Here is a tiny trained network, its code and every weight. The questions are about switching its units off for an input and a target symbol, where a switched-off unit gives its printed mean instead of its output.

import numpy as np


def w(rows, s, z=0):
    codes = np.array(rows[::2]) - 128.0
    scale = np.full(codes.shape[1], s)
    scale[-1] = z or s
    return codes * scale


def norm(h):
    return h / np.sqrt((h * h).mean(-1, keepdims=True) + 1e-5)


def f(y):
    return y / 2 * (1 + np.tanh(0.7978845608 * (y + 0.044715 * y**3)))


def softmax(a):
    e = np.exp(a - a.max(-1, keepdims=True))
    return e / e.sum(-1, keepdims=True)


def log_softmax(a):
    a = a - a.max(-1, keepdims=True)
    return a - np.log(np.exp(a).sum(-1, keepdims=True))


def net(x, mask):
    ids = ['ΓΞΣδζθπτ'.index(c) for c in x.split()]
    T = len(ids)
    res = E[ids] + P[:T]
    r = norm(res)
    for j in range(2):
        rows = slice(2 * j, 2 * j + 2)
        q, k, v = (r @ M[0][rows].T for M in (Q, K, V))
        z = softmax(np.where(np.tri(T) > 0, q @ k.T / 2**0.5, -1e9)) @ v
        o = O[0][rows]
        res = res + np.where(mask[j], z, o[:, -1]) @ o[:, :-1]
    y = f(norm(res) @ A[0][:, :-1].T + A[0][:, -1])
    res = res + np.where(mask[2:10], y, B[0][:, -1]) @ B[0][:, :-1]
    return log_softmax(norm(res)[-1] @ U[:, :-1].T + U[:, -1])


Q, K, V, O, A, B = {}, {}, {}, {}, {}, {}
E = w([
[214,71,41,135],'Γ',
[166,78,197,199],'Ξ',
[42,182,66,116],'Σ',
[145,165,75,153],'δ',
[124,172,7,85],'ζ',
[95,233,219,192],'θ',
[90,99,121,215],'π',
[190,151,209,151],'τ',
],0.016)
P = w([
[133,126,175,56],'0',
[127,216,111,235],'1',
[130,129,159,65],'2',
[143,154,102,237],'3',
[146,119,165,75],'4',
[143,119,67,246],'5',
[168,117,177,87],'6',
[125,100,53,211],'7',
[124,146,111,56],'8',
[170,132,88,220],'9',
[150,160,137,81],'10',
[89,86,9,131],'11',
],0.012)
Q[0] = w([
[173,157,79,248],'h0',
[73,38,114,183],'h0',
[62,182,223,119],'h1',
[165,59,126,173],'h1',
],0.015)
K[0] = w([
[250,117,166,118],'h0',
[103,83,140,185],'h0',
[46,110,216,173],'h1',
[118,81,57,187],'h1',
],0.017)
V[0] = w([
[44,174,178,10],'h0',
[170,234,18,88],'h0',
[131,124,114,225],'h1',
[112,180,78,127],'h1',
],0.013)
O[0] = w([
[47,70,131,79,3],'h0',
[167,9,163,180,63],'h0',
[98,165,134,91,207],'h1',
[116,150,101,153,163],'h1',
],0.014,0.0063)
A[0] = w([
[143,105,80,250,242],'n0',
[90,217,119,188,254],'n1',
[162,63,163,77,229],'n2',
[77,81,225,147,172],'n3',
[56,83,75,67,106],'n4',
[151,115,193,16,159],'n5',
[230,77,147,23,183],'n6',
[123,150,66,163,249],'n7',
],0.017,0.0021)
B[0] = w([
[190,143,74,250,200],'n0',
[131,75,53,165,249],'n1',
[63,145,112,53,158],'n2',
[143,229,190,165,157],'n3',
[85,104,114,186,134],'n4',
[200,124,196,155,138],'n5',
[112,93,107,12,154],'n6',
[80,111,168,183,184],'n7',
],0.022,0.015)
U = w([
[81,237,61,88,103],'Γ',
[94,1,106,100,78],'Ξ',
[146,187,195,179,133],'Σ',
[179,105,79,44,168],'δ',
[233,221,130,89,161],'ζ',
[69,105,172,132,209],'θ',
[158,135,171,83,252],'π',
[183,58,172,184,50],'τ',
],0.0096,0.0034)

Each question gives the input, a string of symbols that net reads in full, and the target symbol t.
The units are the heads (2 rows each of Q, K, V and O) and the neurons (one row each of A and B). Each row of codes is followed by its name. A weight is (code - 128) times the scale printed after its matrix; where a second scale follows, it is the last column's (O, A, B and U).
mask holds one flag per unit, heads first, then neurons. A switched-off unit (its flag False) gives its mean, the last column of its rows in O or B, instead of its output. The means were averaged over made-up inputs and are rounded, as every weight is.
A unit's drop is (log p(t) with every unit on - log p(t) with that unit switched off) / (log p(t) with every unit on - log p(t) with every unit switched off).
The circuit of an input: a set's keep is (log p(t) with only the set's units on - log p(t) with every unit switched off) / (log p(t) with every unit on - log p(t) with every unit switched off). Starting from all 10 units, units are removed one at a time, each time the one whose removal leaves the highest keep (on an exact tie, the one counted first), for as long as the keep stays at least 0.8.
circuit, biggest first: the units of the circuit, biggest drop first
top k neurons: the k neurons with the biggest drops, biggest first
which heads matter: for each layer, one digit per head in row order, 1 if its drop is at least 0.15 and else 0, layers parted by /
drop when u is switched off: that unit's drop, to one decimal
input θ θ Ξ δ δ Ξ ζ τ, target Γ: circuit, biggest first : (h0)
input ζ Ξ δ Ξ Ξ, target ζ: circuit, biggest first : (h1, n7, h0)
input δ δ Σ, target θ: top 2 neurons : (n3, n1)
input Γ π δ δ Σ Ξ Ξ, target ζ: which heads matter : 01
input τ Ξ θ Ξ δ Γ τ δ ζ, target Ξ: which heads matter : 10
input Ξ δ Ξ π τ Ξ, target Γ: which heads matter : 11
input Ξ Ξ Ξ Γ δ, target τ: which heads matter : 10
input Γ δ Σ ζ π, target Γ: which heads matter : 10
input Ξ θ ζ θ ζ θ θ δ δ, target τ: which heads matter : 11
input τ Ξ Γ, target δ: drop when n6 is switched off : 1.0
input Ξ Ξ Ξ Ξ Ξ θ, target Γ: drop when h0 is switched off : 1.3
input Σ ζ Γ Ξ Ξ ζ τ, target π: drop when n5 is switched off : 0.1
